Below are the code and all the weights of a small trained network. Each question names an input and a target symbol and asks about switching units off, where a switched-off unit gives its printed mean instead of its output.

import numpy as np


def w(rows, s, z=0):
    codes = np.array(rows[::2]) - 128.0
    scale = np.full(codes.shape[1], s)
    scale[-1] = z or s
    return codes * scale


def norm(h):
    return h / np.sqrt((h * h).mean(-1, keepdims=True) + 1e-5)


def f(y):
    return np.maximum(y, 0)


def softmax(a):
    e = np.exp(a - a.max(-1, keepdims=True))
    return e / e.sum(-1, keepdims=True)


def log_softmax(a):
    a = a - a.max(-1, keepdims=True)
    return a - np.log(np.exp(a).sum(-1, keepdims=True))


def net(x, mask):
    ids = ['ΔΘΞαβζμτφω'.index(c) for c in x.split()]
    T = len(ids)
    res = E[ids] + P[:T]
    r = norm(res)
    for j in range(2):
        rows = slice(4 * j, 4 * j + 4)
        q, k, v = (r @ M[0][rows].T for M in (Q, K, V))
        z = softmax(np.where(np.tri(T) > 0, q @ k.T / 4**0.5, -1e9)) @ v
        o = O[0][rows]
        res = res + np.where(mask[j], z, o[:, -1]) @ o[:, :-1]
    y = f(norm(res) @ A[0][:, :-1].T + A[0][:, -1])
    res = res + np.where(mask[2:10], y, B[0][:, -1]) @ B[0][:, :-1]
    return log_softmax(norm(res)[-1] @ U[:, :-1].T + U[:, -1])


Q, K, V, O, A, B = {}, {}, {}, {}, {}, {}
E = w([
[139,152,88,97,117],'Δ',
[147,141,136,143,110],'Θ',
[75,114,175,54,183],'Ξ',
[49,97,149,241,126],'α',
[125,139,155,136,134],'β',
[120,152,145,133,142],'ζ',
[127,221,162,6,97],'μ',
[133,160,129,151,134],'τ',
[15,66,60,108,136],'φ',
[85,76,148,77,21],'ω',
],0.021)
P = w([
[218,46,109,97,206],'0',
[40,229,117,168,8],'1',
[33,254,150,192,26],'2',
[50,227,164,180,62],'3',
[66,211,178,187,66],'4',
[82,193,185,183,83],'5',
[110,176,194,173,119],'6',
[132,148,196,190,113],'7',
[148,165,177,173,102],'8',
],0.0067)
Q[0] = w([
[49,161,113,24,136],'H1',
[115,135,46,98,85],'H1',
[117,85,130,119,148],'H1',
[2,60,25,113,110],'H1',
[124,70,39,72,205],'H2',
[237,143,201,222,219],'H2',
[50,56,66,120,108],'H2',
[79,194,89,127,130],'H2',
],0.01)
K[0] = w([
[97,168,221,132,83],'H1',
[105,201,209,210,107],'H1',
[40,116,115,163,86],'H1',
[10,222,113,136,14],'H1',
[66,146,201,148,95],'H2',
[185,89,76,72,128],'H2',
[95,222,103,89,42],'H2',
[102,117,180,172,74],'H2',
],0.011)
V[0] = w([
[140,159,115,254,203],'H1',
[175,186,138,93,114],'H1',
[77,107,179,156,59],'H1',
[121,85,229,108,166],'H1',
[196,110,92,168,34],'H2',
[123,66,85,161,97],'H2',
[177,222,99,195,188],'H2',
[230,106,160,195,87],'H2',
],0.0096)
O[0] = w([
[84,123,75,254,193,152],'H1',
[154,210,149,112,122,220],'H1',
[140,111,222,156,127,54],'H1',
[59,188,222,120,84,41],'H1',
[205,68,171,132,62,152],'H2',
[179,62,121,184,136,80],'H2',
[181,243,92,171,160,253],'H2',
[212,128,187,134,57,136],'H2',
],0.0081,0.0041)
A[0] = w([
[159,201,28,142,108,185],'N1',
[161,90,66,104,99,123],'N2',
[172,149,72,87,90,45],'N3',
[117,90,138,97,114,4],'N4',
[35,152,177,208,107,76],'N5',
[101,60,255,54,249,13],'N6',
[12,48,58,85,164,87],'N7',
[123,77,143,103,72,52],'N8',
],0.012,0.0029)
B[0] = w([
[136,53,131,98,164,253],'N1',
[90,112,128,113,217,154],'N2',
[138,121,156,97,159,175],'N3',
[146,119,149,156,118,131],'N4',
[166,50,175,94,175,171],'N5',
[44,144,80,131,94,141],'N6',
[147,99,2,187,81,171],'N7',
[134,78,92,96,43,136],'N8',
],0.0098,0.014)
U = w([
[188,59,72,20,154,102],'Δ',
[255,120,156,167,66,193],'Θ',
[10,131,120,103,131,83],'Ξ',
[113,6,196,219,144,5],'α',
[94,115,243,143,167,132],'β',
[76,166,135,144,186,44],'ζ',
[141,236,118,60,83,164],'μ',
[185,175,75,216,167,198],'τ',
[99,27,43,170,99,94],'φ',
[128,30,171,95,32,152],'ω',
],0.0088,0.0019)

Each question gives the input, a string of symbols that net reads in full, and the target symbol t.
The units are the heads (4 rows each of Q, K, V and O) and the neurons (one row each of A and B). Each row of codes is followed by its name. A weight is (code - 128) times the scale printed after its matrix; where a second scale follows, it is the last column's (O, A, B and U).
mask holds one flag per unit, heads first, then neurons. A switched-off unit (its flag False) gives its mean, the last column of its rows in O or B, instead of its output. The means were averaged over made-up inputs and are rounded, as every weight is.
A unit's drop is (log p(t) with every unit on - log p(t) with that unit switched off) / (log p(t) with every unit on - log p(t) with every unit switched off).
The circuit of an input: a set's keep is (log p(t) with only the set's units on - log p(t) with every unit switched off) / (log p(t) with every unit on - log p(t) with every unit switched off). Starting from all 10 units, units are removed one at a time, each time the one whose removal leaves the highest keep (on an exact tie, the one counted first), for as long as the keep stays at least 0.8.
units of the circuit, in order: the units of the circuit, biggest drop first
most important unit: the unit with the biggest drop
k most important neurons: the k neurons with the biggest drops, biggest first
heads that matter: for each layer, one digit per head in row order, 1 if its drop is at least 0.15 and else 0, layers parted by /
input φ Δ β τ Δ Δ Δ β Δ, target β: units of the circuit, in order => (H1; N7)
input μ Δ Δ τ Δ Δ Δ Θ, target μ: heads that matter => 10
input μ Δ τ α ζ Δ ζ Δ β, target μ: units of the circuit, in order => (H1; N1)
input ω Θ τ, target ω: heads that matter => 01
input ζ Δ Δ Θ β, target ζ: most important unit => H2
input ω Δ Δ α ζ τ τ, target ω: units of the circuit, in order => (H2; H1)
input β Δ Δ τ ω β Θ τ β, target β: units of the circuit, in order => (H1; N5; N1)
input ζ ω Δ Δ Ξ τ τ, target ζ: heads that matter => 11
input β Δ τ, target β: units of the circuit, in order => (N5; H1)
input β Δ Δ Θ, target β: units of the circuit, in order => (H1; N5)
input ω τ Δ τ Δ Θ β, target ω: units of the circuit, in order => (H2; H1)
input β Ξ τ Δ φ φ Δ, target φ: 3 most important neurons => (N7; N3; N2)
input Δ Δ Θ Θ Δ, target Θ: units of the circuit, in order => (H2; H1)
input α φ ω τ, target α: units of the circuit, in order => (H1)
input Θ α Θ φ β ζ, target Θ: heads that matter => 01
input ω β ω Ξ τ ζ, target ω: heads that matter => 11
input τ τ τ β Δ Δ α Θ Θ, target τ: heads that matter => 11
input φ τ Δ Δ τ Θ, target φ: heads that matter => 01
input α Δ α Δ τ Δ ω Δ ζ, target α: heads that matter => 10
input Δ Δ Δ τ τ φ ω τ Ξ, target Ξ: most important unit => N6
input α Δ Δ ζ Θ, target α: heads that matter => 10
input φ φ β, target φ: heads that matter => 01
